Below are the code and all the weights of a small trained network. Each question names an input and a target symbol and asks about switching units off, where a switched-off unit gives its printed mean instead of its output.

import numpy as np


def w(rows, s, z=0):
    codes = np.array(rows[::2]) - 128.0
    scale = np.full(codes.shape[1], s)
    scale[-1] = z or s
    return codes * scale


def norm(h):
    return h / np.sqrt((h * h).mean(-1, keepdims=True) + 1e-5)


def f(y):
    return np.maximum(y, 0)


def softmax(a):
    e = np.exp(a - a.max(-1, keepdims=True))
    return e / e.sum(-1, keepdims=True)


def log_softmax(a):
    a = a - a.max(-1, keepdims=True)
    return a - np.log(np.exp(a).sum(-1, keepdims=True))


def net(x, mask):
    ids = ['αβγδζηλξπσφω'.index(c) for c in x.split()]
    T = len(ids)
    res = E[ids] + P[:T]
    r = norm(res)
    for j in range(3):
        rows = slice(3 * j, 3 * j + 3)
        q, k, v = (r @ M[0][rows].T for M in (Q, K, V))
        z = softmax(np.where(np.tri(T) > 0, q @ k.T / 3**0.5, -1e9)) @ v
        o = O[0][rows]
        res = res + np.where(mask[j], z, o[:, -1]) @ o[:, :-1]
    y = f(norm(res) @ A[0][:, :-1].T + A[0][:, -1])
    res = res + np.where(mask[3:11], y, B[0][:, -1]) @ B[0][:, :-1]
    return log_softmax(norm(res)[-1] @ U[:, :-1].T + U[:, -1])


Q, K, V, O, A, B = {}, {}, {}, {}, {}, {}
E = w([
[189,110,124,188],'α',
[83,51,78,200],'β',
[155,127,111,103],'γ',
[253,153,143,125],'δ',
[133,146,48,171],'ζ',
[145,132,99,206],'η',
[182,154,81,103],'λ',
[214,122,82,91],'ξ',
[100,94,61,81],'π',
[200,78,128,144],'σ',
[124,140,118,148],'φ',
[190,104,52,132],'ω',
],0.0051)
P = w([
[132,101,175,119],'0',
[116,129,147,116],'1',
[155,9,111,173],'2',
[110,131,139,119],'3',
[196,104,69,201],'4',
[111,135,139,119],'5',
[184,132,77,201],'6',
[113,136,141,118],'7',
[175,147,87,187],'8',
[113,139,139,116],'9',
[192,140,84,193],'10',
[109,133,138,119],'11',
[188,158,91,183],'12',
],0.013)
Q[0] = w([
[96,189,147,160],'H0',
[109,63,163,126],'H0',
[122,139,70,166],'H0',
[132,158,80,202],'H1',
[145,18,121,146],'H1',
[20,149,111,99],'H1',
[84,100,82,132],'H2',
[57,137,213,163],'H2',
[161,6,200,121],'H2',
],0.02)
K[0] = w([
[111,166,53,148],'H0',
[120,46,151,141],'H0',
[101,187,144,144],'H0',
[114,162,115,226],'H1',
[143,8,154,149],'H1',
[5,124,99,100],'H1',
[74,89,85,111],'H2',
[65,126,154,235],'H2',
[139,3,234,145],'H2',
],0.018)
V[0] = w([
[151,101,104,35],'H0',
[97,183,218,131],'H0',
[72,106,97,113],'H0',
[91,94,101,4],'H1',
[48,146,123,115],'H1',
[135,58,66,142],'H1',
[175,131,72,67],'H2',
[157,147,81,120],'H2',
[134,214,142,104],'H2',
],0.017)
O[0] = w([
[148,182,77,56,103],'H0',
[169,63,235,104,128],'H0',
[138,195,162,172,104],'H0',
[6,147,47,59,2],'H1',
[89,172,175,87,34],'H1',
[114,32,150,108,198],'H1',
[190,49,110,106,189],'H2',
[153,69,138,152,140],'H2',
[185,138,188,92,133],'H2',
],0.013,0.0084)
A[0] = w([
[104,103,247,111,48],'N0',
[141,38,156,69,221],'N1',
[115,192,35,150,128],'N2',
[75,12,127,176,64],'N3',
[74,103,181,77,3],'N4',
[111,226,95,58,63],'N5',
[199,103,110,146,116],'N6',
[65,121,57,158,114],'N7',
],0.013,0.0026)
B[0] = w([
[97,28,144,55,175],'N0',
[160,100,207,67,245],'N1',
[166,44,198,144,185],'N2',
[135,242,155,134,233],'N3',
[141,110,82,189,140],'N4',
[155,250,179,131,173],'N5',
[123,194,50,136,255],'N6',
[140,50,62,154,195],'N7',
],0.019,0.0073)
U = w([
[109,172,82,110,253],'α',
[157,103,139,66,88],'β',
[98,104,86,79,250],'γ',
[161,186,168,31,90],'δ',
[149,80,90,21,76],'ζ',
[95,126,246,195,73],'η',
[72,50,208,84,135],'λ',
[129,233,175,144,158],'ξ',
[116,7,34,166,60],'π',
[66,100,108,205,204],'σ',
[135,172,103,223,104],'φ',
[184,180,54,139,120],'ω',
],0.014,0.0064)

Each question gives the input, a string of symbols that net reads in full, and the target symbol t.
The units are the heads (3 rows each of Q, K, V and O) and the neurons (one row each of A and B). Each row of codes is followed by its name. A weight is (code - 128) times the scale printed after its matrix; where a second scale follows, it is the last column's (O, A, B and U).
mask holds one flag per unit, heads first, then neurons. A switched-off unit (its flag False) gives its mean, the last column of its rows in O or B, instead of its output. The means were averaged over made-up inputs and are rounded, as every weight is.
A unit's drop is (log p(t) with every unit on - log p(t) with that unit switched off) / (log p(t) with every unit on - log p(t) with every unit switched off).
The circuit of an input: a set's keep is (log p(t) with only the set's units on - log p(t) with every unit switched off) / (log p(t) with every unit on - log p(t) with every unit switched off). Starting from all 11 units, units are removed one at a time, each time the one whose removal leaves the highest keep (on an exact tie, the one counted first), for as long as the keep stays at least 0.8.
units of the circuit, in order: the units of the circuit, biggest drop first
unit that matters most: the unit with the biggest drop
k most important neurons: the k neurons with the biggest drops, biggest first
which heads matter: for each layer, one digit per head in row order, 1 if its drop is at least 0.15 and else 0, layers parted by /
input σ ω σ, target ω: units of the circuit, in order => (N3; H2; H0; H1)
input φ σ σ α ξ η γ σ φ, target η: units of the circuit, in order => (H0)
input ω γ π, target π: which heads matter => 011
input δ η ξ σ π, target η: units of the circuit, in order => (H0; N3)
input π ζ φ ξ σ λ, target δ: units of the circuit, in order => (H1; H2; N5)
input γ σ ζ, target δ: units of the circuit, in order => (N3; H0; N1; H2)
input γ ξ δ, target δ: which heads matter => 101
input β ξ β, target σ: which heads matter => 001
input σ ζ π β γ, target φ: units of the circuit, in order => (H2; H0)
input α α ξ ω σ φ ζ λ ξ α, target φ: units of the circuit, in order => (H2; N1)
input β φ ξ, target σ: units of the circuit, in order => (H2; N3; N7; H1)
input η ω φ ξ, target ζ: units of the circuit, in order => (H2; H1)
input η ξ δ, target η: units of the circuit, in order => (H0; H2; N3; H1)
input α α φ α σ φ σ ξ σ ζ π η, target η: most important neuron => (N1)
input γ λ σ, target δ: units of the circuit, in order => (N3; H2; H0; N1)
input ζ ζ λ, target φ: units of the circuit, in order => (H2; N3; N7)
input φ η φ σ β, target η: units of the circuit, in order => (H0; N3)
input γ φ π φ η η σ η ζ η η φ σ, target η: which heads matter => 100
input σ ζ η, target ω: which heads matter => 101
input γ γ ξ, target δ: which heads matter => 001
input η φ φ, target η: which heads matter => 101
input π δ α σ σ δ, target ω: which heads matter => 010
input ω φ ξ, target π: which heads matter => 111
input π ω δ σ β η α π, target γ: which heads matter => 010
input ω β ω, target π: which heads matter => 111
input α ξ α, target ξ: unit that matters most => N3
